Here is a tiny trained network, its code and every weight. The questions are about switching its units off for an input and a target symbol, where a switched-off unit gives its printed mean instead of its output.

import numpy as np


def w(rows, s, z=0):
    codes = np.array(rows[::2]) - 128.0
    scale = np.full(codes.shape[1], s)
    scale[-1] = z or s
    return codes * scale


def f(y):
    return np.maximum(y, 0)


def softmax(a):
    e = np.exp(a - a.max(-1, keepdims=True))
    return e / e.sum(-1, keepdims=True)


def log_softmax(a):
    a = a - a.max(-1, keepdims=True)
    return a - np.log(np.exp(a).sum(-1, keepdims=True))


def net(x, mask):
    ids = ['Πγζλμτ'.index(c) for c in x.split()]
    T = len(ids)
    res = E[ids] + P[:T]
    r = res
    for j in range(2):
        rows = slice(4 * j, 4 * j + 4)
        q, k, v = (r @ M[0][rows].T for M in (Q, K, V))
        z = softmax(np.where(np.tri(T) > 0, q @ k.T / 4**0.5, -1e9)) @ v
        o = O[0][rows]
        res = res + np.where(mask[j], z, o[:, -1]) @ o[:, :-1]
    y = f(res @ A[0][:, :-1].T + A[0][:, -1])
    res = res + np.where(mask[2:14], y, B[0][:, -1]) @ B[0][:, :-1]
    return log_softmax(res[-1] @ U[:, :-1].T + U[:, -1])


Q, K, V, O, A, B = {}, {}, {}, {}, {}, {}
E = w([
[182,219,37,167,74],'Π',
[95,186,2,195,85],'γ',
[61,150,53,147,182],'ζ',
[191,167,126,132,197],'λ',
[133,141,83,242,75],'μ',
[117,103,143,190,183],'τ',
],0.0086)
P = w([
[91,161,185,36,71],'0',
[169,39,116,100,137],'1',
[135,113,141,138,133],'2',
[115,192,191,182,130],'3',
[185,33,100,141,160],'4',
[157,113,135,192,160],'5',
[130,201,182,245,162],'6',
[171,41,92,133,105],'7',
],0.012)
Q[0] = w([
[149,34,78,64,84],'H1',
[187,123,94,140,160],'H1',
[108,186,200,98,96],'H1',
[79,253,151,202,153],'H1',
[138,85,89,131,112],'H2',
[120,157,138,140,117],'H2',
[87,132,135,152,129],'H2',
[119,147,143,132,126],'H2',
],0.033)
K[0] = w([
[72,165,148,2,74],'H1',
[106,96,55,94,100],'H1',
[90,133,188,236,164],'H1',
[166,86,112,219,221],'H1',
[147,68,92,127,120],'H2',
[136,175,130,160,134],'H2',
[104,150,137,163,162],'H2',
[131,154,145,137,121],'H2',
],0.024)
V[0] = w([
[2,129,62,98,190],'H1',
[79,37,198,186,136],'H1',
[168,157,181,56,216],'H1',
[90,107,182,102,97],'H1',
[108,131,140,184,146],'H2',
[154,109,76,142,133],'H2',
[112,97,167,113,88],'H2',
[144,81,113,106,91],'H2',
],0.019)
O[0] = w([
[59,152,254,148,124,41],'H1',
[74,36,138,237,161,36],'H1',
[178,203,111,150,235,108],'H1',
[199,98,176,173,103,121],'H1',
[161,176,152,87,121,233],'H2',
[166,100,181,107,190,246],'H2',
[89,130,78,144,140,3],'H2',
[117,95,105,138,195,81],'H2',
],0.015,0.0033)
A[0] = w([
[181,146,133,224,87,243],'N1',
[150,179,116,90,152,52],'N2',
[102,119,229,111,169,139],'N3',
[101,167,25,151,212,197],'N4',
[80,221,227,228,100,143],'N5',
[1,80,93,142,58,161],'N6',
[109,71,37,191,228,72],'N7',
[82,238,206,154,82,2],'N8',
[110,108,89,41,95,73],'N9',
[167,65,146,179,201,51],'N10',
[29,183,145,249,76,74],'N11',
[32,44,40,149,128,50],'N12',
],0.0091,0.005)
B[0] = w([
[58,142,118,113,172,238],'N1',
[166,178,125,197,110,231],'N2',
[73,199,158,148,91,202],'N3',
[92,61,156,15,237,249],'N4',
[179,82,158,234,198,242],'N5',
[61,192,12,173,163,228],'N6',
[191,220,147,187,45,223],'N7',
[182,66,70,8,127,210],'N8',
[124,52,127,215,89,216],'N9',
[51,97,53,81,80,220],'N10',
[134,151,244,72,79,227],'N11',
[231,113,216,91,82,183],'N12',
],0.015,0.011)
U = w([
[146,3,30,99,158,114],'Π',
[56,204,15,164,164,229],'γ',
[137,151,114,235,225,193],'ζ',
[164,200,46,94,213,165],'λ',
[246,180,49,211,143,3],'μ',
[163,171,169,35,77,56],'τ',
],0.0037,0.0026)

Each question gives the input, a string of symbols that net reads in full, and the target symbol t.
The units are the heads (4 rows each of Q, K, V and O) and the neurons (one row each of A and B). Each row of codes is followed by its name. A weight is (code - 128) times the scale printed after its matrix; where a second scale follows, it is the last column's (O, A, B and U).
mask holds one flag per unit, heads first, then neurons. A switched-off unit (its flag False) gives its mean, the last column of its rows in O or B, instead of its output. The means were averaged over made-up inputs and are rounded, as every weight is.
A unit's drop is (log p(t) with every unit on - log p(t) with that unit switched off) / (log p(t) with every unit on - log p(t) with every unit switched off).
The circuit of an input: a set's keep is (log p(t) with only the set's units on - log p(t) with every unit switched off) / (log p(t) with every unit on - log p(t) with every unit switched off). Starting from the 12 units with the biggest drops (on a tie, the unit counted first), units are removed one at a time, each time the one whose removal leaves the highest keep (on an exact tie, the one counted first), for as long as the keep stays at least 0.8.
units of the circuit, in order: the units of the circuit, biggest drop first
k most important neurons: the k neurons with the biggest drops, biggest first
which heads matter: for each layer, one digit per head in row order, 1 if its drop is at least 0.15 and else 0, layers parted by /
drop when u is switched off: that unit's drop, to one decimal
input ζ Π γ λ λ ζ τ Π, target ζ: units of the circuit, in order => [N5, H1]
input ζ λ τ λ, target ζ: which heads matter => 10
input λ τ Π, target τ: 3 most important neurons => [N12, N7, N11]
input μ Π Π Π, target μ: which heads matter => 11
input λ ζ λ Π λ τ γ τ, target λ: which heads matter => 10
input τ τ μ γ, target ζ: which heads matter => 11
input μ τ Π λ μ γ γ, target γ: units of the circuit, in order => [H1, N6]
input Π λ Π τ γ λ Π, target λ: units of the circuit, in order => [H1, N4]
input Π μ Π τ μ λ λ τ, target μ: units of the circuit, in order => [H1, N2, N9]
input Π ζ μ λ μ τ, target μ: most important neuron => [N12]
input Π μ μ ζ, target γ: units of the circuit, in order => [N6, H1]
input τ λ ζ τ τ ζ, target τ: units of the circuit, in order => [N12, H1, N11]
input λ τ μ μ τ λ, target τ: 2 most important neurons => [N12, N7]
input γ λ μ τ λ γ λ γ, target τ: units of the circuit, in order => [H1]
input λ ζ ζ Π, target τ: units of the circuit, in order => [N11, H1]
input γ Π λ λ, target λ: units of the circuit, in order => [H1, N4]
input γ λ λ Π λ Π, target λ: units of the circuit, in order => [N4, H1, N7]
input Π λ γ Π λ, target μ: 2 most important neurons => [N2, N4]
input τ λ γ ζ τ τ τ Π, target γ: 2 most important neurons => [N10, N1]
input Π Π γ, target Π: most important neuron => [N9]
input Π μ μ, target μ: 4 most important neurons => [N12, N6, N7, N4]
input γ Π λ γ Π λ τ τ, target τ: 3 most important neurons => [N6, N5, N3]
input ζ λ τ γ λ ζ μ τ, target ζ: 2 most important neurons => [N5, N3]
input Π λ μ λ τ ζ ζ, target ζ: units of the circuit, in order => [H1, N5]
input Π Π τ τ Π, target μ: 2 most important neurons => [N2, N4]
input μ γ Π ζ, target τ: 3 most important neurons => [N8, N11, N3]
input γ μ ζ Π τ Π γ λ, target τ: units of the circuit, in order => [H1]
input μ λ λ μ τ, target Π: drop when N9 is switched off => 0.0
